Below are the code and all the weights of a small trained network. Each question names an input and a class and asks about switching units off, where a switched-off unit gives its printed mean instead of its output.

import numpy as np


def w(rows, s, z=0):
    codes = np.array(rows[::2]) - 128.0
    scale = np.full(codes.shape[1], s)
    scale[-1] = z or s
    return codes * scale


def norm(h):
    return h / np.sqrt((h * h).mean(-1, keepdims=True) + 1e-5)


def f(y):
    return np.maximum(y, 0)


def log_softmax(a):
    a = a - a.max(-1, keepdims=True)
    return a - np.log(np.exp(a).sum(-1, keepdims=True))


def net(x, mask):
    res = np.array(x, float).reshape(1, 3) / 4 @ E
    u = 0
    for l in range(4):
        y = f(norm(res) @ A[l][:, :-1].T + A[l][:, -1])
        res = res + np.where(mask[u : u + 4], y, B[l][:, -1]) @ B[l][:, :-1]
        u += 4
    return log_softmax(norm(res)[-1] @ U[:, :-1].T + U[:, -1])


A, B = {}, {}
E = w([
[229,145,30,141,116,125,2,96],'x0',
[182,227,28,174,229,129,200,143],'x1',
[109,114,137,77,140,40,139,35],'x2',
],0.0086)
A[0] = w([
[63,126,223,122,139,128,186,115,70],'L0N1',
[76,114,122,94,49,171,146,180,34],'L0N2',
[91,116,97,67,90,51,142,2,138],'L0N3',
[76,133,124,127,108,175,92,178,3],'L0N4',
],0.0092,0.0038)
B[0] = w([
[127,29,173,214,218,112,201,156,254],'L0N1',
[68,150,77,148,89,157,152,124,183],'L0N2',
[108,81,2,91,100,90,81,147,253],'L0N3',
[72,226,128,85,108,168,120,99,158],'L0N4',
],0.013,0.0071)
A[1] = w([
[194,175,59,253,106,207,124,197,162],'L1N1',
[207,55,192,52,101,135,91,70,227],'L1N2',
[52,75,169,133,65,193,171,201,254],'L1N3',
[163,110,193,12,134,1,94,20,44],'L1N4',
],0.0067,0.0018)
B[1] = w([
[117,170,164,144,169,155,106,32,246],'L1N1',
[36,159,43,153,171,141,242,189,158],'L1N2',
[16,130,233,54,64,136,171,106,253],'L1N3',
[128,133,1,96,126,13,174,97,160],'L1N4',
],0.008,0.0067)
A[2] = w([
[107,198,36,120,153,141,154,19,75],'L2N1',
[98,9,200,116,225,91,147,135,6],'L2N2',
[254,183,117,212,195,135,79,155,169],'L2N3',
[90,40,193,174,232,101,247,220,16],'L2N4',
],0.007,0.0023)
B[2] = w([
[230,120,133,102,129,170,78,180,196],'L2N1',
[250,106,173,209,178,79,212,165,205],'L2N2',
[162,174,233,143,152,235,122,163,180],'L2N3',
[139,45,140,174,119,109,90,163,254],'L2N4',
],0.012,0.0097)
A[3] = w([
[221,62,229,143,117,48,218,178,45],'L3N1',
[202,106,201,100,116,39,67,227,100],'L3N2',
[254,249,153,242,176,175,127,16,2],'L3N3',
[73,125,113,44,23,162,144,146,133],'L3N4',
],0.0054,0.0028)
B[3] = w([
[88,87,143,204,70,111,176,213,254],'L3N1',
[192,141,192,92,3,151,193,59,176],'L3N2',
[133,175,163,189,148,106,63,213,214],'L3N3',
[103,183,129,87,218,110,176,42,177],'L3N4',
],0.011,0.0058)
U = w([
[180,156,196,106,88,84,175,106,1],'0',
[87,23,203,214,130,93,227,191,183],'1',
[201,207,184,149,163,200,68,197,148],'2',
[4,163,205,59,85,203,131,68,119],'3',
[145,118,29,44,130,37,90,128,171],'4',
],0.014,0.0058)

Each question gives the input, the list of numbers given to net, and the class t.
The units are the neurons (one row each of A and B). Each row of codes is followed by its name. A weight is (code - 128) times the scale printed after its matrix; where a second scale follows, it is the last column's (A, B and U).
mask holds one flag per neuron, layer by layer. A switched-off neuron (its flag False) gives its mean, the last column of its row in B, instead of its output. The means were averaged over made-up inputs and are rounded, as every weight is.
A unit's drop is (log p(t) with every unit on - log p(t) with that unit switched off) / (log p(t) with every unit on - log p(t) with every unit switched off).
The circuit of an input: a set's keep is (log p(t) with only the set's units on - log p(t) with every unit switched off) / (log p(t) with every unit on - log p(t) with every unit switched off). Starting from the 12 units with the biggest drops (on a tie, the unit counted first), units are removed one at a time, each time the one whose removal leaves the highest keep (on an exact tie, the one counted first), for as long as the keep stays at least 0.8.
units of the circuit, in order: the units of the circuit, biggest drop first
k most important neurons: the k neurons with the biggest drops, biggest first
k most important neurons of layer l: the k neurons of layer l with the biggest drops, biggest first
drop of u: that unit's drop, to one decimal
input [4,-3,-6], class 2: units of the circuit, in order : [L0N1]
input [6,4,5], class 4: 2 most important neurons : [L0N3 L0N1]
input [-1,6,4], class 2: units of the circuit, in order : [L0N1 L2N1]
input [6,-2,0], class 4: 2 most important neurons of layer 3 : [L3N3 L3N1]
input [-2,-3,-5], class 3: 2 most important neurons : [L0N4 L0N2]
input [2,7,5], class 2: 2 most important neurons : [L1N3 L2N3]
input [7,-7,-3], class 3: 2 most important neurons : [L0N1 L0N3]
input [-1,1,-2], class 3: 3 most important neurons : [L0N1 L1N3 L2N2]
input [-3,-3,-7], class 3: 2 most important neurons : [L0N4 L0N2]
input [6,-7,-3], class 3: 2 most important neurons : [L0N1 L0N3]
input [-2,8,1], class 2: drop of L0N1 : 0.3
input [-2,4,-7], class 2: drop of L0N1 : 0.9
input [-1,3,-6], class 2: drop of L0N1 : 0.7
input [0,-2,6], class 4: units of the circuit, in order : [L0N3]
